[[  -7    8   11    2   62    0   -9]
 [   1  -11  -32   -7    2  -10   19]
 [   0   23   71   14    6   21  -46]
 [ -16   -5  -33   11 -100    3   65]]
=>
[[   1  -11  -32   -7    2  -10   19]
 [   0   23   71   14    6   21  -46]
 [  -7    8   11    2   62    0   -9]
 [ -16   -5  -33   11 -100    3   65]]

[[ 29   2  28  14  32 -18  20  27  37 -22 -19  56 -20]
 [-32 -26 -34  67  58  30 -28 -28  -8  48  24 -49   3]
 [ 25  -9  46  -3  -7 -17  31  33 -11 -20 -25  15   7]
 [ 38 -49 -12  66  81  21 -19  -6  -2  22 -28  35 -49]
 [-51  43   3 -15 -19 -56  28  34  26 -21  36 -33 -15]
 [ 37  -1 -59 -45 -54 -11 -64 -66   1  -2  34  63 -55]
 [ -1  -7 -31   8  10 -16 -25 -22  -7  36  54  -3  -8]]
=>
[[ 38 -49 -12  66  81  21 -19  -6  -2  22 -28  35 -49]
 [ 37  -1 -59 -45 -54 -11 -64 -66   1  -2  34  63 -55]
 [ 29   2  28  14  32 -18  20  27  37 -22 -19  56 -20]
 [ 25  -9  46  -3  -7 -17  31  33 -11 -20 -25  15   7]
 [ -1  -7 -31   8  10 -16 -25 -22  -7  36  54  -3  -8]
 [-32 -26 -34  67  58  30 -28 -28  -8  48  24 -49   3]
 [-51  43   3 -15 -19 -56  28  34  26 -21  36 -33 -15]]

[[ 15   0 -15 -14  27   3  24   4 -12 -13  -4 -28   4   3  10]
 [ -8 -10 -26  25   6 -15 -16  -9  -5  26   5 -30  28  24  11]
 [  0 -10 -23  11   3  -4  -4  -6  13  29  28 -31  31   5  22]
 [ -6 -12 -21  26   9 -20 -20 -11  -9  25  -1 -30  26  30   6]
 [  1 -10  29  14   0 -28  14 -13 -16 -20  -3 -31  -5 -27  27]
 [  6   7 -18  16 -14 -36 -25   6   6  77  24 -33  34  51  46]]
=>
[[ 15   0 -15 -14  27   3  24   4 -12 -13  -4 -28   4   3  10]
 [  6   7 -18  16 -14 -36 -25   6   6  77  24 -33  34  51  46]
 [  1 -10  29  14   0 -28  14 -13 -16 -20  -3 -31  -5 -27  27]
 [  0 -10 -23  11   3  -4  -4  -6  13  29  28 -31  31   5  22]
 [ -6 -12 -21  26   9 -20 -20 -11  -9  25  -1 -30  26  30   6]
 [ -8 -10 -26  25   6 -15 -16  -9  -5  26   5 -30  28  24  11]]

[[ -8  23 -15 -21 -26  15  -5]
 [-40 -23   1  -8  17 -23  14]
 [104   5 -17  12   1  12   8]
 [ 20  87 -36  42  34 -21 -26]
 [-19 -28  90 -69  27   3 -10]
 [ 18  39 -50  69   6 -13 -25]
 [-13  56  26  18  85 -59 -23]
 [  9 -14 -10 -28 -63 100   5]
 [-12 -37 -33 -10  10 -23 101]
 [ 34 -21  40 -57  13  16  42]]
=>
[[104   5 -17  12   1  12   8]
 [ 34 -21  40 -57  13  16  42]
 [ 20  87 -36  42  34 -21 -26]
 [ 18  39 -50  69   6 -13 -25]
 [  9 -14 -10 -28 -63 100   5]
 [ -8  23 -15 -21 -26  15  -5]
 [-12 -37 -33 -10  10 -23 101]
 [-13  56  26  18  85 -59 -23]
 [-19 -28  90 -69  27   3 -10]
 [-40 -23   1  -8  17 -23  14]]

[[-28  43 -27  45 -57  28  32 -23  16 -13 -43 -17  82]
 [-17  44 -23  46 -23  33  28  13  22 -27 -27 -10  65]
 [ 13  -8   6 -32 -45  28 -39 -24  -2  16 -15 -15 -28]]
=>
[[ 13  -8   6 -32 -45  28 -39 -24  -2  16 -15 -15 -28]
 [-17  44 -23  46 -23  33  28  13  22 -27 -27 -10  65]
 [-28  43 -27  45 -57  28  32 -23  16 -13 -43 -17  82]]

[[-14  34 -18  24  22 -34 -24 -13 -12]
 [ 53  26  -9 -15  -3   7 -33  61 -32]
 [-20  35  14 -17 -11 -22   7 -41  10]
 [ 18  24 -18  45  32 -26 -10 -41 -31]
 [  1  34  11  84  -9  13 -26  26 -40]]
=>
[[ 53  26  -9 -15  -3   7 -33  61 -32]
 [ 18  24 -18  45  32 -26 -10 -41 -31]
 [  1  34  11  84  -9  13 -26  26 -40]
 [-14  34 -18  24  22 -34 -24 -13 -12]
 [-20  35  14 -17 -11 -22   7 -41  10]]
